Below are the code and all the weights of a small trained network. Each question names an input and a class and asks about switching units off, where a switched-off unit gives its printed mean instead of its output.

import numpy as np


def w(rows, s, z=0):
    codes = np.array(rows[::2]) - 128.0
    scale = np.full(codes.shape[1], s)
    scale[-1] = z or s
    return codes * scale


def norm(h):
    return h / np.sqrt((h * h).mean(-1, keepdims=True) + 1e-5)


def f(y):
    return np.maximum(y, 0)


def log_softmax(a):
    a = a - a.max(-1, keepdims=True)
    return a - np.log(np.exp(a).sum(-1, keepdims=True))


def net(x, mask):
    res = np.array(x, float).reshape(1, 3) / 4 @ E
    u = 0
    for l in range(3):
        y = f(norm(res) @ A[l][:, :-1].T + A[l][:, -1])
        res = res + np.where(mask[u : u + 12], y, B[l][:, -1]) @ B[l][:, :-1]
        u += 12
    return log_softmax(norm(res)[-1] @ U[:, :-1].T + U[:, -1])


A, B = {}, {}
E = w([
[163,115,52,51,108,205],'x0',
[172,31,208,84,117,127],'x1',
[117,183,137,1,130,45],'x2',
],0.0075)
A[0] = w([
[153,158,72,142,164,142,22],'0.n0',
[158,156,89,70,68,167,188],'0.n1',
[125,122,126,194,127,124,108],'0.n2',
[82,129,254,32,185,202,36],'0.n3',
[153,235,164,200,149,106,85],'0.n4',
[69,186,110,14,154,152,50],'0.n5',
[124,102,70,189,139,116,250],'0.n6',
[119,121,177,125,247,82,163],'0.n7',
[135,44,220,147,97,211,22],'0.n8',
[138,222,68,140,97,127,5],'0.n9',
[76,115,143,116,151,93,86],'0.n10',
[156,173,57,121,107,158,152],'0.n11',
],0.0071,0.0017)
B[0] = w([
[73,159,126,105,80,54,176],'0.n0',
[121,135,164,70,219,228,244],'0.n1',
[180,203,93,82,148,154,187],'0.n2',
[52,119,134,203,2,119,222],'0.n3',
[62,133,173,42,180,195,220],'0.n4',
[108,34,50,154,145,54,254],'0.n5',
[155,112,96,67,82,41,222],'0.n6',
[140,127,88,63,138,229,227],'0.n7',
[143,197,96,76,106,78,251],'0.n8',
[139,173,109,157,40,144,220],'0.n9',
[170,133,98,173,173,196,175],'0.n10',
[84,159,184,62,146,208,232],'0.n11',
],0.0052,0.0039)
A[1] = w([
[169,115,76,164,104,214,154],'1.n0',
[169,106,72,219,117,148,109],'1.n1',
[95,72,110,177,37,159,85],'1.n2',
[203,181,63,56,81,184,95],'1.n3',
[29,126,136,145,174,152,155],'1.n4',
[124,154,168,185,124,169,192],'1.n5',
[223,172,124,103,183,3,173],'1.n6',
[104,182,237,180,190,109,2],'1.n7',
[113,121,216,137,206,40,171],'1.n8',
[166,41,193,99,128,93,44],'1.n9',
[63,168,163,15,124,105,140],'1.n10',
[80,131,154,90,71,82,36],'1.n11',
],0.0078,0.0029)
B[1] = w([
[154,141,131,92,192,44,182],'1.n0',
[132,138,90,45,177,26,150],'1.n1',
[97,66,176,174,129,84,151],'1.n2',
[92,74,192,154,130,112,225],'1.n3',
[119,108,141,209,72,172,173],'1.n4',
[146,43,132,68,217,78,157],'1.n5',
[130,77,134,161,176,149,163],'1.n6',
[137,133,157,153,203,255,158],'1.n7',
[175,104,80,203,150,214,178],'1.n8',
[207,171,111,130,75,150,178],'1.n9',
[175,89,145,206,176,100,254],'1.n10',
[171,110,121,125,204,121,166],'1.n11',
],0.0061,0.0082)
A[2] = w([
[70,132,71,145,103,122,132],'2.n0',
[126,77,166,177,137,143,217],'2.n1',
[61,255,119,117,118,149,33],'2.n2',
[84,148,116,152,185,117,206],'2.n3',
[105,116,98,108,192,133,5],'2.n4',
[108,111,95,40,88,188,29],'2.n5',
[101,88,132,129,149,143,166],'2.n6',
[200,131,94,107,165,67,88],'2.n7',
[132,102,131,68,122,116,124],'2.n8',
[146,104,148,90,73,150,141],'2.n9',
[132,76,144,163,139,140,249],'2.n10',
[174,151,166,127,24,132,123],'2.n11',
],0.0095,0.0016)
B[2] = w([
[136,157,160,114,27,140,172],'2.n0',
[28,139,110,63,44,130,252],'2.n1',
[188,121,224,156,57,87,190],'2.n2',
[247,39,132,63,88,134,236],'2.n3',
[164,149,147,175,132,102,209],'2.n4',
[74,124,160,231,184,206,179],'2.n5',
[66,177,138,107,125,103,199],'2.n6',
[112,129,70,142,150,94,215],'2.n7',
[141,152,112,204,149,136,187],'2.n8',
[200,215,164,201,107,149,174],'2.n9',
[95,205,90,90,132,119,253],'2.n10',
[187,168,167,181,2,123,162],'2.n11',
],0.0073,0.0057)
U = w([
[213,129,182,165,4,109,183],'0',
[102,122,157,166,199,211,252],'1',
[164,84,67,115,186,13,97],'2',
[39,133,131,71,70,94,35],'3',
],0.015,0.002)

Each question gives the input, the list of numbers given to net, and the class t.
The units are the neurons (one row each of A and B). Each row of codes is followed by its name. A weight is (code - 128) times the scale printed after its matrix; where a second scale follows, it is the last column's (A, B and U).
mask holds one flag per neuron, layer by layer. A switched-off neuron (its flag False) gives its mean, the last column of its row in B, instead of its output. The means were averaged over made-up inputs and are rounded, as every weight is.
A unit's drop is (log p(t) with every unit on - log p(t) with that unit switched off) / (log p(t) with every unit on - log p(t) with every unit switched off).
The circuit of an input: a set's keep is (log p(t) with only the set's units on - log p(t) with every unit switched off) / (log p(t) with every unit on - log p(t) with every unit switched off). Starting from the 12 units with the biggest drops (on a tie, the unit counted first), units are removed one at a time, each time the one whose removal leaves the highest keep (on an exact tie, the one counted first), for as long as the keep stays at least 0.8.
circuit, biggest first: the units of the circuit, biggest drop first
unit that matters most: the unit with the biggest drop
k most important neurons: the k neurons with the biggest drops, biggest first
k most important neurons of layer l: the k neurons of layer l with the biggest drops, biggest first
drop when u is switched off: that unit's drop, to one decimal
input [1,-6,6], class 0: unit that matters most	0.n9
input [1,-5,-7], class 2: circuit, biggest first	1.n0, 1.n1
input [7,-7,7], class 0: circuit, biggest first	0.n9, 2.n2
input [1,-4,4], class 0: 3 most important neurons	0.n9, 1.n0, 0.n6
input [8,-7,2], class 1: 2 most important neurons	2.n5, 0.n1
input [-3,0,3], class 3: 3 most important neurons	0.n7, 2.n1, 1.n4
input [4,3,4], class 1: 3 most important neurons of layer 1	1.n0, 1.n5, 1.n1
input [4,6,-7], class 2: 3 most important neurons of layer 1	1.n0, 1.n1, 1.n4
input [-5,7,-8], class 2: 3 most important neurons of layer 1	1.n1, 1.n5, 1.n4
input [1,-4,-3], class 0: 3 most important neurons	0.n2, 0.n9, 0.n3
input [2,2,-3], class 3: 2 most important neurons	1.n3, 0.n8
input [-5,-8,-8], class 0: 4 most important neurons	1.n10, 0.n4, 1.n4, 0.n5
input [-2,0,-2], class 3: 2 most important neurons	0.n2, 2.n1
input [2,0,4], class 2: circuit, biggest first	0.n5
input [2,-7,-6], class 0: 2 most important neurons	1.n10, 0.n11
input [-3,6,-8], class 2: 2 most important neurons	1.n1, 1.n5
input [3,0,1], class 3: 3 most important neurons of layer 1	1.n4, 1.n10, 1.n9
input [-2,3,2], class 3: 2 most important neurons of layer 1	1.n11, 1.n2
input [0,1,-1], class 3: 3 most important neurons of layer 1	1.n3, 1.n0, 1.n6
input [7,-8,-4], class 0: unit that matters most	2.n2
input [-2,2,1], class 3: drop when 2.n1 is switched off	0.1
input [-3,2,-1], class 3: drop when 2.n7 is switched off	0.0
input [8,-1,6], class 1: drop when 0.n1 is switched off	0.1
input [7,0,6], class 1: drop when 0.n1 is switched off	0.3
